Each row is followed by its tier, which names the range that a hidden value of the row falls in. A new part has a new value, new ranges and new names.
[ -55  117 -214  -30 -181  -84  -49  -38   -8 -111  124    9  -61  -98
   32  -36 -289 -145 -114  168  121 -217  162 -113  -14   29   68  134
   39  231  -17   57  -40 -275 -123  102   25] : C
[ 153   -4  -58  190  131   74  -58   39 -169    0  153   30   45   67
   27 -137    7  -17   -3   95  -73   84 -154  103   72   86  -45 -171
   29  -35  -67   53 -101   64  133   72   -7] : R
[-106 -335 -345 -106  -61 -154 -311  278   81 -216 -212 -161 -265  -70
   11   34  116  -66  -52   42 -132  214    5 -120   90  -35   94 -148
   50  -96 -176  115  -89   50 -157  221  -40] : S
[  81   95  138   37  199  102  -76  -72 -200   -2   -4  189    0  126
  115  160  117  -39  211 -169 -102  -13 -124   71 -159  -15 -120  -12
  -72 -168 -104   44   26   67   44  -76  172] : R
[  63 -107  -76  190  -24  -38    7   12  137  -41   51  -38 -125   61
  -41  -56  -93   58  -38  207  144   22   53   -6   18   72  -41   50
   46  -62  -18   -5   -1   79   18   71  -11] : Q
[  90  -32  -58   94  146   62 -136   87 -194   -9   13   40   -8   84
   67    9   79  -42   90  -53 -121  101 -162   64    5   39  -39 -153
  -35 -105  -82   62  -68  108   58   88   26] : R
[ -18   49  153   74  -23   22   76 -104  189  -42   16  155 -127   71
   78  274  -75   -2  162   22  232 -163  170   -2 -170  -66 -128  291
  -39  -95   41  -57  172   -8 -131 -111  111] : C
[ 185  365  111  209  172  -10  -90 -399 -535   29  -47    3   31  272
 -117 -367  -57  208  -51   26 -102  -54 -133 -102 -357  206   13   38
  -79 -320 -302  192 -230   21  428   13  340] : T
[ 61  -6 -17  51  61  53  59 -14 -31  -9  20 113  26   5  68  79 -48 -96
  80 -14 -31   7  -1  61 -35 -80 -81   7 -59  39  52  50 -16 -20 -49   3
  21] : H
[  13  -63  -67   71   -8  -34   -7   -9   70  -34  -67   22 -113   55
    4   70  -79   -2   42   47   71   -4   60  -39  -74   -2  -47   83
  -40  -48    0   23   13   55  -53   64   41] : S
[  56  -13 -177  -21   -1  -54  -79  -33  -66    1   43   13  -52   16
    8  -42 -119  -84  -20   49  -31 -112  -64  -55  -27  102   32  -21
   20  153  -87   92  -83  -53  -38  153   49] : X
[  46   17  -31   66   23  -11   37  -87  -21  -15  -55   60  -50   61
    3   32  -98  -15   44   20   23  -29   41  -27 -119  -10  -59   81
  -67  -24   -3   52  -19   16   -6   30   85] : X
[  42  -88 -126  136   13  -31    5   31   28  -42   33   27  -91    6
  -12  -32 -119  -47    1  123   32   69   38   29   36   22  -77  -21
   33   18   29  -23   17   32    7   27   10] : X
[ 137  -65  240  336  177  150  206  -32   96  -99  150  189   12   36
   37    9  104   48   99  158   35  252   75  258   42 -160 -274  -22
   37 -273   80  -81  103   97  136 -308   40] : T
[  70 -573 -395 -152  -79  -20 -240  472  306 -178  -90 -351  -18 -116
   51  -94  356  -18 -231  159 -210  232 -210  -47  331  -90  307 -345
    0   44 -209  410 -449   79 -271  590 -401] : T
[  94  139  313   18  229  150   93 -189  -37   60  161  400    5  100
  176  356   59 -119  348 -184   14 -190  -63  171 -184  -48 -262  137
   -3  -15   -7  -80  230   -6  -53 -290  237] : T
[-143    7 -406 -178 -195 -173 -240   89 -110 -195  -57  -79 -142 -152
   28  -48 -214 -205 -143   68  -60  -85  122 -200    8    3  146   -1
   29  204 -108  121 -108 -268 -167  200   34] : Q
[  77  -96  -78  167   -3  -34   14   -7  106  -27   48  -17 -103   62
  -38  -55  -93   42  -30  177  106   12   26    0    8   74  -44   31
   37  -32  -23    7  -13   74   20   76    2] : S
[  16  -14   12  132   34   58  123    4  -49 -111 -166   52   33   -5
   29   22   -7  -16   30   -1  -60  226  140   46  -82 -248  -98   29
 -168 -194  119   84  -67   16   11  -50    6] : H
[  43  187   64  114    7  -26   80 -262 -136  -15 -196   34  -37  156
  -59  -40 -146  111   18  -11   60  -55  118 -125 -321  -18  -44  219
 -184 -204  -29  104  -76   24  109   12  196] : S
[ 173 -228 -114  303   39  -29   15   57  158  -19  153 -109  -97   76
 -104 -246  -32  123 -126  348   95  136  -63   69  156  161  -35 -114
  136  -64  -68   13  -85  165  135  121  -85] : X
[ 57 -14 -67  60  49   3   6 -33 -64 -11 -32  53 -26  41  20  10 -63 -48
  41   8 -35  14 -11   4 -62 -16 -46   3 -48   1  -6  66 -47  10  -4  52
  51] : L
[  86   -9  -50   55   15   -2   33  -81  -35  -38  -83  -26   14   57
  -20  -86  -21   39  -50   57  -40   14   -2  -49 -102  -32   28   26
  -97  -62  -63  177 -171    5   25  129   32] : L
[ -33    8  -19   87  -75  -30   14  -24  107  -66  -49   29 -125   39
   25  123 -128   -1   47   72  173  -66  163  -58 -109  -45  -44  197
  -53  -74   39   -3   59   -9  -91   22   42] : C
[  54  109   -8  -14   75   82  -11  -36 -189  -55   24  125   90   -6
  107   43    0 -117   58  -79 -125  -20  -40   34  -74  -91  -34  -33
  -94   15  -30  124  -93  -98  -16   12   66] : R
[ -19   69   34  153  -23   -7   83  -82   54  -41  -11  123 -110   50
   25  132 -190  -26  100   56  177  -43  187   -1 -126  -49 -144  204
  -46  -74  105  -90  147   -1  -32 -107  102] : Q
[  95   95   42  102   43   36  137 -165  -21   67   11  122   19   95
   13   55 -162  -16   80    8   80 -124   27    6 -155   11  -93  137
  -96   43   62   32    3   12    4   11   90] : X
[ -26   14  -16  116  -76  -33   -4  -25  100  -55  -44   -1 -137   67
   13  101 -126   30   39   96  201  -74  155  -67 -114  -19  -26  207
  -49 -104   23    1   47    7  -74   46   39] : C
[  16 -147  -89  -23  -74  -59 -132   59  234  -38   45  -62 -171   57
   37  117    9   19    9  119  160 -183  -13  -88  -14  101   77  112
   56   25 -144   88  -23   24 -176  211  -27] : C
[-130  176   30 -107  -98  -27   -4 -114   -1  -48 -196  130 -107   40
  111  348 -167  -95  175 -169  145 -231  220 -150 -309 -139  -31  353
 -196  -31   65   37  102 -115 -225    4  153] : C
[  46   91  397   67  278  137   49 -170  -76   49 -171  323  -83  229
  143  442  195   30  445 -325   -7    1  -25  111 -353 -145 -278  197
 -167 -386   -6  -55  228  204   -7 -278  286] : T
[ 71   3  28  85  95  50  41 -42 -60  -5 -18 105  -1  56  49  66  -8 -40
  99 -28 -35  33 -13  56 -81 -60 -92  17 -65 -62  14  49 -12  33   3 -16
  63] : H
[  59  241   47   45    1   73  175 -209 -244   39 -301   21  169  122
    9    1 -136   40   27 -154  -45  -31   91 -111 -343 -191   24  193
 -388 -130  114  247 -234  -18   30  146   71] : H
[  97   48  -47   81  113   64  -62    7 -205    7   48   68   43   61
   63  -21   -7  -64   59  -31  -94   20 -117   50  -31   23  -34  -90
  -48  -18  -45   81  -84   20   53   72   41] : R
[  66  102  257  133  132  111  183 -182  -59   25 -275  141   33  185
   43  200   50   99  213 -178   17   73   86   17 -335 -214 -153  214
 -293 -345   96   88   -2  152   32  -87  143] : H
[  21  -15  -37   59  -11  -17   41  -54   65  -34  -41   58  -76   39
   16   77 -104  -21   44   41   73  -42   79  -30  -93  -23  -61  110
  -52  -12   18   25   17   10  -56   28   59] : S
[  61 -154 -125   61   63  -46 -104   57   61  -25  121   54 -148   19
   19   27  -25  -70   50  103    6   -7  -80   44   75  121  -69  -76
  139   73  -94  -31   56   46  -32   36   40] : X
[  33 -213 -211  146   31  -92 -174  141   38   22  -32  -81 -224  104
  -37    4  -65   14   50   96   68   75  -76  -25   51  173  -23  -67
   71  -53  -54  -51   38  205   -3  179  -11] : S
[ 102   89  -58   74  132   52 -118  -15 -283   19   43   60   34   93
   55  -49   -5  -51   60  -51 -118   -1 -160   26  -57   80  -17 -109
  -44  -36 -100   88 -101   30   94   91   79] : R
[ -49 -122 -150   30  -70  -84 -114   80  101 -122  -88  -51 -184    4
    7   58  -45  -14   -8   89   68   35   99  -82  -23  -14   10   59
    6  -81  -59   36    0   16  -97   98   14] : Q

[ 198  152  217  -71 -300  281   42   -2 -319  250  280 -258   14  -39
  -45  125  196 -143   97  -63 -193   -4  118  209  -70   -2  -15   29
 -309  -64   -6 -278   58 -234 -198 -168  171] : A
[-240   40 -453 -129  285 -172   56    8  284  137  -29   75  126   26
  365   69   96 -157  201 -130   51   57  154 -159  186 -214  -69  147
  283   47 -442  106 -312   48  220  478   32] : N
[-297  -79 -315 -162  281   42  -47   20 -151   22 -114  157  215  -29
  186  -54  192  -44  215  -32 -228  121   64  100   26  101   52  152
  123   35 -206  237  -98  141  292 -142 -120] : W
[  40  -51  242  -34 -178  282  -55  -21 -437  -82   86  -93   79 -150
 -301 -129  178   58   67  185 -328  113   25  279 -186  284  100   66
 -231   42  290 -181  115 -212  -29 -546  -86] : P
[-117 -106  -23  -49  206   83 -302  -89  196   -7 -351  442  159   88
   69 -206  125 -129 -138 -167 -286  -85  154  -53  254  154  -73  113
 -203  184 -224   98 -277   22  264  -15  -34] : M
[  91  110  191   72  168  190 -306  -35 -140  145  -99  302   73   91
  194  165   67 -177   80 -242 -375 -290  -65  146  171  130 -175  -65
 -306  -19 -214  165   13  112 -115 -286  180] : W
[ -86   43 -132  122  166 -279   15   15  294 -214  105 -104  -28 -146
  -18    9  -71   60  142  199  133   28  -20 -220   80 -134  -80   44
  358   90  -20 -117 -233 -197  -29  353   27] : W
[ -66  137 -117  -92  397   32 -107  131  -45  -13   57   85   91  125
  202   75  141  -58  307  -79 -361 -167   44  -12   61 -185 -260   80
  213 -153 -463  184 -133  172  156  -30  168] : A
[ -32 -137 -173  121  -37 -291  244  -28  428 -111   78 -219   -5 -123
  -30  -35  -63   55   24  185  402  241   50 -126  184  -63   16   47
  187  198   15 -332 -331 -230  -25  494 -162] : M
[  18   16   95   89 -196  -59   43  -21  -67 -151  224 -300  -34 -251
 -245  -36   28   81   49  268   72  148    1  -23  -80   60   90   37
   64  106  302 -291  -43 -371 -148   18  -16] : P
[ -50 -187    5   29  218  139  -87  -84  -12   22 -288  373  186   68
  109  -36   43  -64   64  -87 -235   -7  -33  252  161  298  -41   11
 -237  125 -119   93  -97  159   97 -312 -182] : Y
[  74   69   92  -54  158  222 -175  -78  105  162 -175  372   82  136
  118    1   95 -215   56 -204 -369 -216  124   94  129   22 -201   55
 -239   34 -307  -43 -158  -32   50  -53  116] : W
[-160   56 -298  -76   97 -106  -97  -62  220  255  -70  113  128   17
  389  113  105 -247    3 -279   61  -13  155 -158  293  -99   -5   89
  -23  112 -353  122 -270   11   96  419  111] : Y
[  39  -85  -79   98 -301 -144  264 -106  185  104  162 -306   10 -194
    1   88  -28  -52  -22   90  412  266   61   11  120   39  149   10
  -73  205  162 -383 -174 -316 -199  353 -110] : Y
[ 143 -168  157  210 -174  -98  152 -107  290 -137   12 -104  -30 -132
 -226  -67 -112   65  -74  216  242  154  -14   47  122  145   12  -29
 -122  233  241 -452 -202 -315 -184  143 -177] : M
[-100  -63   48  -91  -64  203    7   63 -576 -101  159 -214  146 -165
 -182  -75  231  107  195  200 -297  206  -12  283 -204  241  145   95
  -47  -35  204    5  148  -41   62 -574 -123] : A
[  73   28 -139   73   29 -152  383   55  161   -1  303 -341  -39  -90
   40  184  -50   41  344  202  234  146  -31   65  -22 -185  -97    6
  282  -25  -83 -327 -142 -169 -164  295  -43] : P
[ 184  -25  294  135   21  260 -189 -143  -99  190 -200  365   95   79
  127  148   -6 -187   -7 -222 -280 -213  -90  315  194  307 -106 -111
 -539   86  -56   -8   29   63 -213 -382   28] : N
[  14 -257   57   -7 -239  177  210 -142 -111   25  -70  -24  134 -145
 -198 -137   70   14   -3  161   21  315   65  334  -52  352  196   69
 -290  213  289 -346  -46 -225  -17 -260 -331] : Y
[  94   24  320  120  -38  206 -186   28 -538  -79  125  -74   65 -105
 -111  106   95   57  133   76 -335  -67 -181  297  -55  299    5  -86
 -254  -49  209   68  224   27 -209 -670   35] : A
[ -11  -22  -44 -212 -173  343  177   -4 -432  301  132 -130  157  -28
   55   52  281 -123  208  -67 -229  191  138  393 -127  139  109  117
 -261  -37  -55 -134   73  -66   39 -328  -79] : P
[  90 -126  155  124 -314   96  110 -147 -161   78   47 -116   66 -199
 -110   60   -1  -29  -20   94  113  194  -51  270   18  325  186  -45
 -344  187  348 -286   43 -234 -255 -212 -168] : N
[-220  -68 -218  104  234 -283  -67  -24  225 -238  -56   47   69 -166
   35  -49  -52   65   90  166   99   88  -49 -181  123   29   18   61
  304  160   23   61 -214  -74   81  215  -89] : N
[ 148 -104  179   30 -321  194   33 -158   12  213  -53   18   71  -42
  -58  -26   85 -151 -157  -92   16   96  129  195  135  228   85   17
 -495  199  105 -332 -106 -244 -129  -49  -74] : M
[ -36  232  -77   65  344 -198 -193  132  132 -106  165  -52  -16   27
  196  160   25  -33  220  -32 -142 -237  -30 -258  158 -290 -274    6
  328 -109 -365  164 -180   53  -16  252  303] : A
[  53  136    8  -89 -111  179  -63  -53  -85  329   73   11   66   19
  195  136  170 -251   54 -239 -147  -68  148   85  103  -30  -31   51
 -261   12 -206  -77  -72 -115  -72   64  173] : W
[ 257   39  446   99 -169  310  -49    4 -457  -38  180 -129   11  -62
 -248   65   82   35  129  127 -346  -65 -101  364 -130  233  -60  -71
 -337  -62  219 -216  188 -127 -274 -624   44] : A
[  78  -70   94 -144 -117  363  282   65 -565   75  225 -253  138  -34
 -148   15  228   53  341  167 -313  220   32  522 -270  167   40   76
 -151 -126   60 -222  158  -25   -8 -599 -160] : A
[ -54  102   53 -123   85  227 -298  -14 -191  113  -66  204  113   33
   74  -43  226 -161   29 -173 -436 -141  135   39   52   67  -65  103
 -195    3 -190  121  -55  -28  123 -207  156] : P
[-173   24 -297   98   52 -379   50  -35  343  -67  107 -175   14 -196
  149   83  -58  -26   50   87  351  129   22 -292  192 -138   52   50
  313  166  -29  -64 -276 -189  -40  574   17] : N
[ 108  324  116  -22 -107   49 -233   42 -107  206  273 -188  -23   -1
  162  198  165 -211   27 -214 -172 -223  123 -164  130 -225 -134   14
 -116  -89 -239  -12  -78 -149 -166  181  436] : A
[   2   97 -227 -106   24  -19  186  -30  272  255  100  -54   39   38
  227  112   82 -205  172 -116   73   38  198  -39  110 -238 -103  109
   73   26 -348 -219 -269 -157   21  469   90] : W
[ 160  142   60   97   19 -108   98    0  346  -37  192 -135 -103  -37
  -49   77  -59  -45  140  108   65  -86   68 -134   58 -245 -212   19
  160   22 -126 -362 -241 -312 -164  403  156] : P

Next part:
[  72   23   51  -86  -45 -129  -79  -30 -164   30  178  -49 -249    4
  -43   90  -84   76 -253  -90  -48   86   -4   11  -89  -80  -59  134
 -154  -13    4  230  -30   29   14 -117  -95] : <32>
[ -36 -128  -10   34  -13    6  -76  161   15   74 -127  130  122  -37
  -91    2  -44  -79   31  -16   83    2  137  -89   37    0   80  -98
   15 -146   22  -34   71 -171 -152  223  -60] : <52>
[ -20 -176  -46   73  174  101   12  209  -29   20    9  116  139  -96
 -157  116  -32   30  124    2   54  -44   10  -42   25  -27   33   12
 -216   63  -27 -172   96 -137  235  -46  -35] : <36>
[ 158   73  101   -3   37  -97  -85   78 -265 -150   71 -122  -92   -2
   -3   81    9  182    6  111  115  -45  -39   38   45   13  -18   50
 -120  215  -26   56  -22   -2   82  -70  -36] : <36>
[ 327   65  262  -25  -25  -62 -239  -29 -246 -163 -256 -142  163  196
  267 -263  263  149  131  410  166 -133   57   52  284  180  -60 -108
    2   46   19 -119  111  210 -298  176 -131] : <32>
[ -74   22  -53 -106 -147 -113   73   83   66   50   85  -76    1 -118
  -38   33  -59  -51 -160  -80   45   61  -66   48 -104   -8   17  -10
    5 -105  -53  155   -9   15 -210  -14  -35] : <33>
[-174 -195  124  -30 -102  150  -34  103   77  178  -75  192  -44  -35
  117  -33  148 -117  -37   60  -22   33  122 -179  -35  -77  -13  -89
   -5 -228   -5  148  231   -4 -261  177   46] : <35>
[  89   42   35   53  -12  -73  -50  205 -118 -103  -35  -11   53   -8
  -70   22  -11  -20   47   72  192   -9  101   14   65    7   60  -71
   11   33   -4   43  -50 -118 -119  102  -89] : <52>
[ 292  176   78  -39  -71 -173   98   11 -138 -160  252 -309 -110   -3
  -30  -31 -106  -52 -230   28   43  -13 -174  114  -76   30   40    0
  -54  116   -4  143 -176   41  -33 -225 -150] : <33>
[  55 -179   50   34  121  137   22   70   41   37  -59   27  200    5
    6  -99   89  -38  115  114    8  -93  -79  -11   59   50  -12  -59
 -168  -35  -16 -170  146   72   56  -72  -86] : <48>
[ 169  102  157   24  -61  -88   -6   58 -186 -153   75 -190 -121    3
   19  -12  -46   -3  -37   87  115  -66  -67  -37  -18   35   67 -104
   57  124   19  162  -87  -87  -88   41  -23] : <33>
[ 146   81   79   92   35  -49   -5  181 -161 -153   18  -94   11   -4
  -62   -3  -50  -38   72   62  194  -60   62  -37   66   25   46 -122
  -14   63   42   51 -122 -167  -18  126  -99] : <33>
[-115  -53  -61  -59 -114  -72   13  144   61   80   11   52   26 -108
  -85   68  -56  -58  -96  -76   64   71   31    3  -77  -37   50  -18
   21 -117  -47  120   38  -67 -204   60  -21] : <52>
[  24 -131   99   60   58   93  -11   74  -32   30  -28   29   18   -8
  -22  -37  -16  -70   59   27   22  -66    1 -134    4    6   36 -113
  -59  -55   39    2   64 -110   11  103  -32] : <45>
[ 132  -64   51  -15   23   39   62  119   -6  -46   43  -64  153  -42
   23  -34   92  -11   -2  174   36  -58 -111   68   26   39   34  -12
 -126   82  -65 -134  113   90  -12 -174  -60] : <36>
[ 269  115   97  -61  -77 -128   81  -19  -87 -144  141 -302   15    5
   48  -96   -9  -11 -141  132   42  -67 -236  136  -34   90   43  -30
  -22  130  -40   38  -59  139 -102 -224 -103] : <33>
[ 187   65   34    9  -49  -87  -13  152  -45  -92  -56  -88  180   20
    1 -109   31  -82  -13  132  161  -26   61   71  106   73   47  -99
    6  -54    5  -57  -39   -5 -226   82 -168] : <52>
[ 217   37  213   -9   49  -11  -78  -17 -237 -184  -15 -195    0   82
  160  -83  180  196  124  297  108 -140 -170   76  102   98  -54  -11
  -99  256  -53  -10   81  207   14 -148  -18] : <32>
[  46 -111  107   11   84   52 -145   53 -122   -5 -150   48  103   52
   67  -59  133  124  156  159   85  -77   42  -29  134   52  -61  -26
 -124    6   -6  -83  148   65  -19   88  -51] : <32>
[-198 -247  -11   27  109  106 -175  139  -45  160 -173  282   57  -43
  -70   96   35  100  151  -43   46    8  188 -151   68  -54  -51   10
 -158 -131    8  -41  200 -123   45  233    6] : <35>
[ 222   60   16  -85  -53 -217  -81  -78 -153  -21  131 -168 -106   13
  -95   16 -190   52 -268  -85  -41   32  -80   63  -58   27   35   75
  -77    4   25   81  -91  -17  -23  -87 -152] : <45>
[ 302   34  123   53   28 -112 -105   36 -233 -160    4 -148   -2   64
  -52  -24  -76   54  -12  128   89  -91  -64   30   51   73  113  -48
    4  186   18  -33  -44  -77    0  -34  -93] : <52>
[-357  -16   41   30  -73   72   72  270  -45  106  196  191 -393 -163
  -75  247  -53 -120  -86 -235   94  154  248 -263 -171 -254  -82  -27
  -76 -184   36  517  -65 -280  -25  233   70] : <35>
[-294 -145   -3  -93 -149  110   59  149  250  161 -229   95  279 -123
  152 -129  210  -92  140   97  114  -19   28  -63   36   65  -37 -184
   77 -296  -68   -2  233   93 -437  284   61] : <45>
[ 218   70  104   21   85 -112 -131   11 -273 -137   13 -138  -53   66
  -32   -6  -57  144   30   57  109  -63    1    7   90   56  -34    3
 -123  114   44   20  -85  -43   92   40 -126] : <48>
[  60 -143  115  -20  -11   45 -118   23  -62   89  -45   94  -17   48
   51  -45   72  -13  -78   82  -43    4   69  -75   28  -24   -6   -3
  -94 -100   15   18  160   30 -107   39  -67] : <35>
[ -10  -91   59   67  103   97   24  133  -37   -9  -10   20   56  -29
  -34  -15   20  -37  128   28   86  -63   12  -86   32    2  -25  -87
 -128  -31   21   -5   28  -76   73   68  -56] : <48>
[ 208   37  137   65  -82  -63  -64  141 -121  -71   -6  -21  -39   58
  -21  -65  -41 -165 -105   83  102    4  154  -78   40  -10  116 -134
   82  -68   70  101  -62 -170 -233  170 -131] : <52>
[ 146 -129  107  -19   10   36 -100   57  -61   -3 -123   12  174   23
   73  -76  120   54   39  225   22  -81  -24    3   98   75   53  -41
  -59   39  -33 -184  204   65 -108    3  -36] : <36>
[ -25 -106   53  -55  -82   31  -35  118   28   88  -53   86   69  -45
   53  -19   90  -49  -69   84   19   25   78  -53   15  -17   17  -40
  -39 -133  -24    4  159    6 -213   93  -25] : <36>
[ 136  -21   86  -25   74  -65 -141  -12 -216  -55    7  -59  -46   51
    2   18   24  186    6   81   40  -39  -41   43   58   25  -61   80
 -173  112  -14    5   46   79   89  -82  -82] : <32>
[ 209  121   61  -62  -55 -161   14    9 -133 -157   70 -270   38  -11
   21  -45  -12   90  -51  119  107  -69 -193  140    8  103   27  -15
  -17  160  -51   23  -56  103  -85 -135  -73] : <33>
[-137 -101 -102  -80  -99  -36   23  126  157  150  -64   76  169 -112
  -62  -10  -28  -94  -74  -81   39   57   46    2  -31    6   22  -45
  -14 -247  -32    3   85  -26 -246  126  -66] : <33>
[  -1 -137    9    6  -46   18    4  131   57   53  -28   68   96  -49
  -65    6   -6  -94  -30   42   26   -3  -26   -5  -45   -9  115  -55
   18  -35  -46  -13  116  -46 -142  -33  -22] : <52>
[ 159  -17   91  -52   21 -113 -205   12 -241  -97 -114  -75   67   20
   36   28   47  272   68  187   93  -84  -45   50  114   99   19   38
  -64  193  -45 -119  119   38  -20   29   -2] : <36>
[-103 -190   14  -51   19   71  -55   54   22  136  -31  125   33  -44
    3   32   73   47  -10   13  -35   13  -10  -32  -20  -35  -43   46
 -152  -81  -47    1  197   70  -22  -39   -7] : <35>
[ 136   42  100   23 -125  -28   51  175    3  -59   21  -51   51    6
   32  -96   46 -208  -96  125  115    8   66   -3   12    1   91 -140
   80  -84    6   93  -21  -42 -306   59 -112] : <52>
